Look-ups in named tables: a row name and a column name give one cell, copied from the table.

bomidad.tsv
	lezakat	zifuvor	butaki	zudol	ganuviz	mafinuf	moket	kob	baf
laluneb	69	41	91	42	21	31	4	62	21
nok	28	28	81	42	5	13	51	37	45
vul	20	38	18	22	34	21	56	41	45

What is the zifuvor of vul in bomidad?
38
What is the ganuviz of nok in bomidad?
5
What is the butaki of laluneb in bomidad?
91
What is the zudol of laluneb in bomidad?
42
What is the zudol of nok in bomidad?
42
What is the ganuviz of vul in bomidad?
34
What is the kob of vul in bomidad?
41
What is the zifuvor of laluneb in bomidad?
41
Row with the largest kob: laluneb

vod:
|  | pokovu | fiz | rovi | supebu | gogata | vap | munazes | mileseb | sel |
|---|---|---|---|---|---|---|---|---|---|
| menite | 253 | 217 | 141 | 205 | 144 | 65 | 199 | 184 | 212 |
| noku | 141 | 185 | 203 | 212 | 146 | 188 | 161 | 210 | 235 |
| refu | 75 | 185 | 231 | 151 | 191 | 166 | 181 | 195 | 211 |
| bev | 186 | 112 | 50 | 180 | 138 | 248 | 220 | 143 | 128 |
| vegevof | 180 | 196 | 211 | 193 | 211 | 202 | 123 | 189 | 166 |
| dugo | 234 | 188 | 225 | 213 | 152 | 166 | 164 | 209 | 198 |
| buku | 197 | 200 | 183 | 182 | 202 | 176 | 176 | 175 | 148 |
| bave | 152 | 157 | 196 | 177 | 178 | 157 | 170 | 164 | 188 |
| pez | 234 | 151 | 253 | 145 | 183 | 188 | 137 | 159 | 186 |
| zel | 195 | 236 | 91 | 159 | 195 | 161 | 93 | 186 | 159 |
| padi | 175 | 244 | 206 | 215 | 198 | 217 | 228 | 209 | 94 |
| galur | 212 | 144 | 127 | 73 | 200 | 164 | 125 | 137 | 120 |
| lirege | 195 | 101 | 166 | 154 | 172 | 145 | 221 | 179 | 184 |
| rek | 168 | 166 | 159 | 178 | 155 | 183 | 174 | 151 | 188 |

gogata of vegevof is 211
rovi of dugo is 225
munazes of zel is 93
mileseb of padi is 209
gogata of zel is 195
munazes of pez is 137
munazes of noku is 161
Row with the largest pokovu: menite

Table fose
|  | fik | gabusav |
|---|---|---|
| vutud | 197 | 30 |
| rikelab | 97 | 141 |
| zazopaf | 243 | 172 |
| vusaba | 68 | 178 |
| defa | 188 | 123 |
| nugorer | 216 | 216 |
| pid | 83 | 57 |
| didep | 78 | 189 |
| pinonak | 121 | 232 |
| mub | 109 | 131 |

What is the fik of pinonak in fose?
121
What is the fik of vutud in fose?
197
What is the fik of didep in fose?
78
What is the gabusav of vusaba in fose?
178
What is the gabusav of vutud in fose?
30
What is the gabusav of rikelab in fose?
141
What is the gabusav of didep in fose?
189
What is the fik of mub in fose?
109
What is the gabusav of nugorer in fose?
216
Which row has the largest gabusav? pinonak

Table fikop
,momitis,pibisap,tedip,zapurer,bifu
palada,9.6,3.4,-0.5,-4.1,-1.8
ripi,-3.9,-5.6,-6.4,-3.8,2.9
vavadi,-2.0,3.6,-3.6,3.0,4.7
gudepes,8.0,-6.7,2.3,-5.3,-2.7
sodi,0.5,3.5,6.2,5.0,-5.2
vofur,-5.4,-2.1,2.6,5.8,2.3
zororom,9.5,3.5,-0.7,-3.8,-1.7
mugu,9.2,-4.3,-1.1,-5.8,-2.2
fugud,6.3,-4.2,-6.5,7.3,-7.8
gopuz,8.9,4.7,2.0,-0.9,-1.5
totesi,-5.3,-6.7,-2.1,1.7,2.5

zororom, pibisap -> 3.5
gopuz, bifu -> -1.5
gudepes, momitis -> 8.0
ripi, tedip -> -6.4
gudepes, pibisap -> -6.7
palada, zapurer -> -4.1
gudepes, tedip -> 2.3
totesi, tedip -> -2.1
zororom, tedip -> -0.7
vavadi, bifu -> 4.7
vavadi, zapurer -> 3.0
fugud, momitis -> 6.3
vofur, momitis -> -5.4
vofur, zapurer -> 5.8
sodi, bifu -> -5.2
vavadi, momitis -> -2.0
mugu, pibisap -> -4.3
totesi, momitis -> -5.3

zam:
      ruberub    kuf  tazeg  fepas
pum      0.48  -0.18  -0.03  -0.23
fazi    -0.44   0.70  -0.34  -0.18
nuf     -0.06  -0.32   0.16  -0.64
kuz     -0.22  -0.13  -0.72  -0.09
tum     -0.52   0.07  -0.05  -0.47
zof     -0.60  -0.54  -0.17  -0.49
gumo     0.15  -0.47  -0.01  -0.42
voni    -0.60  -0.07  -0.21  -0.61
rek     -0.24  -0.73  -0.01  -0.59

nuf, fepas => -0.64
pum, ruberub => 0.48
gumo, fepas => -0.42
pum, kuf => -0.18
kuz, tazeg => -0.72
gumo, tazeg => -0.01
nuf, ruberub => -0.06
tum, ruberub => -0.52
pum, fepas => -0.23
zof, kuf => -0.54
kuz, kuf => -0.13
pum, tazeg => -0.03
fazi, kuf => 0.70

luvu
cols = gololuz, tano, mul, davope, zivit
ragol: [-3240, 19985, 75249, -36721, -80516]
nemopo: [-85927, -18021, 52891, -59693, 23127]
dip: [-48730, 59531, -5918, 50967, -20800]
lumozaf: [4829, -48228, 11768, -39093, -66983]
raz: [9604, 20721, -78794, -55350, -55278]
bor: [12740, 61044, -61798, -43885, -3435]
zam: [45467, -63447, 8323, 26246, -17404]

bor, gololuz => 12740
nemopo, tano => -18021
nemopo, gololuz => -85927
lumozaf, zivit => -66983
bor, davope => -43885
zam, mul => 8323
ragol, zivit => -80516
lumozaf, gololuz => 4829
dip, davope => 50967
lumozaf, tano => -48228
dip, zivit => -20800
dip, gololuz => -48730
zam, tano => -63447
lumozaf, mul => 11768
bor, tano => 61044
lumozaf, davope => -39093

leg:
,fup,digo,rumog
zub,146,200,89
rul,157,89,79
tiz,228,93,136
zakof,126,7,179
lon,163,172,206
buf,200,94,125
funipun,201,53,198
dozi,208,68,39
gapu,66,78,162

fup of zub = 146
fup of zakof = 126
rumog of zub = 89
digo of lon = 172
digo of funipun = 53
digo of rul = 89
rumog of lon = 206
rumog of funipun = 198
digo of dozi = 68
rumog of dozi = 39
fup of gapu = 66
fup of lon = 163
fup of tiz = 228
digo of tiz = 93
rumog of rul = 79

Table somoga
cols = sodo, nipo, gupidu, mutuzab
sib: [338, 114, 766, 513]
fusinok: [42, 330, 470, 540]
pifesus: [704, 480, 657, 696]
bavav: [463, 401, 553, 145]
gup: [688, 265, 296, 246]
mim: [367, 413, 205, 175]
bami: [82, 506, 469, 469]

nipo of pifesus = 480
nipo of bavav = 401
sodo of fusinok = 42
sodo of bavav = 463
nipo of bami = 506
gupidu of mim = 205
nipo of mim = 413
sodo of mim = 367
nipo of gup = 265
mutuzab of pifesus = 696
sodo of sib = 338
nipo of fusinok = 330
mutuzab of mim = 175
mutuzab of gup = 246
gupidu of bami = 469
mutuzab of fusinok = 540
sodo of bami = 82
gupidu of gup = 296

sul
fields: zug, lekiru, zinus, zag, risi, telefib, gapet
tanuzi: [39546, 42555, 54718, 46613, 69883, 50919, 44340]
bidiru: [54310, 41318, 42776, 53843, 43847, 39516, 47232]
mis: [44257, 52449, 58784, 40866, 69094, 21747, 52466]
diriv: [67324, 52385, 62356, 49764, 49485, 36557, 53161]
danave: [33746, 51289, 47824, 49412, 35430, 82743, 46398]
lini: [57707, 38060, 45355, 58065, 17270, 59385, 52819]
gime: [67524, 48708, 65674, 46527, 45033, 61780, 52103]

tanuzi, gapet: 44340
lini, lekiru: 38060
mis, zug: 44257
bidiru, gapet: 47232
bidiru, zug: 54310
lini, telefib: 59385
gime, zinus: 65674
bidiru, risi: 43847
lini, risi: 17270
gime, risi: 45033
gime, telefib: 61780
lini, zug: 57707
mis, risi: 69094
bidiru, lekiru: 41318
gime, zug: 67524
diriv, lekiru: 52385
tanuzi, risi: 69883
mis, lekiru: 52449
Which row has the largest lekiru? mis

